Each row has a hidden value. The values are split into ranges, and the band after each row names the range that its value falls in. Each part has its own value, ranges and names.
(in the rows, 128 means zero)
[133 128 208 130 144 147 130 114 111 152 122 129 208 103 116 127 138 135
 132 125 118 139 118 123 129 121 120 225 203 111 178 128 133] : gn
[173 124 154 135 125 135 124 125 160 149 125 126 169 127 128 128 134 126
 125 130 123 134 123 127 126 160 122 233 186 117 126 131 132] : dh
[108 130 162 129 119 132 129 119 121 143 121 126 172 125 138 126 127 148
 119 132 124 133 130 129 128 122 119 214 181 119 150 128 132] : dh
[148 124  96 132 123 126 126 136 132 127 126 127  91 129 133 131 128 126
 135 133 130 119 141 126 114 133 127 198 127 127  66 139 124] : dh
[156 127 159 125 128 132 124 116 128 124 125 127 161 118 122 126 129 144
 119 130 127 135 123 130 130 122 124 158 137 126 167 126 131] : Sb
[169 134 129 134 141 130 128 128 126 124 127 128 187 109 106 133 141 126
 131 129 129 133 126 127 126 179 118 249 123 123 116 131 128] : gn
[133 126 141 129 128 127 123 132 127 153 126 129 149 114 116 131 136 138
 125 135 128 125 125 121 119 170 120 202 160  95 121 132 126] : dh
[193 129 135 136 129 128 123 138 124 127 121 127  75 111 138 132 127 135
 142 141 120 120 143 118 122 120 123 254 191 121  54 140 124] : Sb
[ 95 131 200 139 133 133 128 109 121 156 124 129 168 103 123 124 139 150
 122 127 124 146 120 130 135 123 126 102 124 121 202 125 133] : gn
[129 124 125 128 126 129 127 130 130 139 129 128 129 121 126 128 129 125
 130 129 130 130 128 130 116 134 125 121 125 137 123 129 127] : Sb
[133 125 115 129 126 148 129 129 169 127 127 128 109 129 117 133 128 136
 114 140 129 127 139 123 128 160 126 136 175  88  95 133 125] : gn
[129 131 121 147 129 157 129 131 125 127 124 129 178 110 132 129 128 139
 133 145 127 126 139 121 125 123 125 255 205 122 103 132 127] : Sb
[135 127 134 133 108 124 127 131 132 128 122 128 124 118 117 129 129 124
 128 129 115 124 129 126 126 125 119 127 162 106 106 130 127] : dh

Next part:
[156 126 122 152 138 132 131 145 117 123 127 129 126 171 142 132 127 127
 143 145] : (35)
[172 152 128 175 119 128 139 136 129 112 134 128 135 106 109 121 132 122
  90 111] : (35)
[173 132 117 151 143 119 127 135 122 114 149 130 129 144 132 126 131 120
 147 136] : (35)
[230 120 119 162 152 116 136 185 152  91 146 126 133 107 129 134 135 104
 156 147] : (36)
[ 79 117 123  69 140 133 117 154 145 139 115 131 131  77 140 122 127 131
 154 152] : (37)
[176 126 121 129  67 113 128 152 121 117 133 127 133 145 135 127 132 127
 144 136] : (35)
[174 113 121  77 161  89 112 154 129 118 143 136 110 119 142 143 129 114
 116 150] : (37)
[144 155 134 151 126 122 133 122 137 108 126 129 130 117 101 123 129 123
  85 112] : (35)
[104  20 176  21  72  63 103 101  90  98 138 129 168 255 177 174 106 144
  87 127] : (36)
[ 82 126 137 143 103 148 139 102 127 129 114 124 140 134 107 123 126 135
  73 101] : (36)
[171 118 128 135 123 123 131 141 134 114 132 129 149 123 134 130 129 126
 147 136] : (36)
[232 103 134 173  99 110 128  98 101  95 154 126 148 221 130 137 126 120
 138 112] : (36)
[200 158  98 197 116 141 135 105 111 116 147 126 134 117 110 114 133 121
 170 119] : (35)
[190 156 135 152 118 104 132 110 136  96 148 131 138 109  85 126 131 113
  42  96] : (35)
[113 128 139 122 108 151 142 132 175 135 104 122 135  92 117 123 128 132
 108 126] : (35)
[171  99 126  28 158  23  80 143  95 104 178 150 111 178 131 152 125 119
 119 154] : (37)
[255 138 122 133 110  72 111 100 116  63 187 134 150 131 107 117 131 113
 107 120] : (37)
[173 126 128 172 131 137 147 151 159 112 120 122 140  80 123 133 131 116
 113 135] : (36)
[142  97 119 142 108 132 122 104  96 131 125 124 139 222 166 129 124 136
 201 149] : (37)
[ 59 192 103 183 110 200 138  87 121 147 117 121 128  37 120  88 137 143
 164 126] : (35)
[130 144 137 123 114 150 137 109 163 125 107 125 135  58 107 119 132 128
  83 115] : (36)
[163 144 116 126 120  87 106  94 105  87 170 136 141 127 122 114 135 121
 126 125] : (37)
[178 127 113 125 155  80 107 142 105 112 159 140 119 154 131 128 131 107
 170 140] : (35)
[171 143 110 121 134  85  98 119 102  99 171 140 136 123 132 112 134 122
 156 133] : (37)
